Below is a small trained network, with its code and all its weights. Each question gives an input and a class and asks what happens when units are switched off, that is, made to give their printed mean instead of their output.

import numpy as np


def w(rows, s, z=0):
    codes = np.array(rows[::2]) - 128.0
    scale = np.full(codes.shape[1], s)
    scale[-1] = z or s
    return codes * scale


def f(y):
    return np.maximum(y, 0)


def log_softmax(a):
    a = a - a.max(-1, keepdims=True)
    return a - np.log(np.exp(a).sum(-1, keepdims=True))


def net(x, mask):
    res = np.array(x, float).reshape(1, 3) / 4 @ E
    y = f(res @ A[0][:, :-1].T + A[0][:, -1])
    res = res + np.where(mask, y, B[0][:, -1]) @ B[0][:, :-1]
    return log_softmax(res[-1] @ U[:, :-1].T + U[:, -1])


A, B = {}, {}
E = w([
[145,173,15,37,201],'x0',
[252,255,88,142,76],'x1',
[116,202,190,235,255],'x2',
],0.0098)
A[0] = w([
[177,189,115,168,91,252],'N0',
[43,74,169,141,159,139],'N1',
[67,87,180,118,147,142],'N2',
[133,100,151,155,114,164],'N3',
[71,57,165,114,220,158],'N4',
[157,182,128,172,249,218],'N5',
[128,135,152,143,63,117],'N6',
[109,83,73,104,70,134],'N7',
[63,133,172,122,186,218],'N8',
[118,116,82,68,50,177],'N9',
[43,98,161,128,129,158],'N10',
[148,153,121,103,23,241],'N11',
[166,161,154,122,56,144],'N12',
],0.015,0.0042)
B[0] = w([
[234,127,165,165,48,219],'N0',
[41,112,107,196,60,235],'N1',
[64,122,99,181,69,210],'N2',
[68,167,145,125,126,165],'N3',
[6,156,166,87,108,249],'N4',
[163,234,65,136,140,246],'N5',
[158,87,146,177,92,169],'N6',
[143,44,21,145,203,204],'N7',
[28,195,102,103,95,218],'N8',
[112,9,108,153,207,230],'N9',
[80,87,105,164,87,210],'N10',
[254,25,178,103,132,228],'N11',
[201,100,170,115,72,193],'N12',
],0.0098,0.017)
U = w([
[100,160,145,50,235,146],'0',
[157,62,85,151,146,49],'1',
[159,223,76,156,134,253],'2',
[175,124,252,154,79,91],'3',
[39,146,111,166,84,109],'4',
],0.015,0.003)

Each question gives the input, the list of numbers given to net, and the class t.
The units are the neurons (one row each of A and B). Each row of codes is followed by its name. A weight is (code - 128) times the scale printed after its matrix; where a second scale follows, it is the last column's (A, B and U).
mask holds one flag per neuron, in row order. A switched-off neuron (its flag False) gives its mean, the last column of its row in B, instead of its output. The means were averaged over made-up inputs and are rounded, as every weight is.
A unit's drop is (log p(t) with every unit on - log p(t) with that unit switched off) / (log p(t) with every unit on - log p(t) with every unit switched off).
The circuit of an input: a set's keep is (log p(t) with only the set's units on - log p(t) with every unit switched off) / (log p(t) with every unit on - log p(t) with every unit switched off). Starting from the 12 units with the biggest drops (on a tie, the unit counted first), units are removed one at a time, each time the one whose removal leaves the highest keep (on an exact tie, the one counted first), for as long as the keep stays at least 0.8.
circuit, biggest first: the units of the circuit, biggest drop first
unit that matters most: the unit with the biggest drop
top k neurons: the k neurons with the biggest drops, biggest first
drop when u is switched off: that unit's drop, to one decimal
input [6,8,-4], class 1: unit that matters most => N9
input [4,6,0], class 3: circuit, biggest first => [N0; N7]
input [-5,5,6], class 2: top 2 neurons => [N5; N11]
input [3,5,-1], class 3: top 2 neurons => [N7; N0]
input [1,-2,-2], class 1: top 2 neurons => [N8; N4]
input [6,-1,3], class 2: top 2 neurons => [N5; N9]
input [-8,3,7], class 2: top 2 neurons => [N5; N11]
input [2,1,-1], class 1: drop when N5 is switched off => 0.1
input [-4,6,7], class 2: drop when N5 is switched off => 2.1
input [-2,7,6], class 2: drop when N5 is switched off => 4.2
input [-2,6,7], class 2: drop when N5 is switched off => 1.3
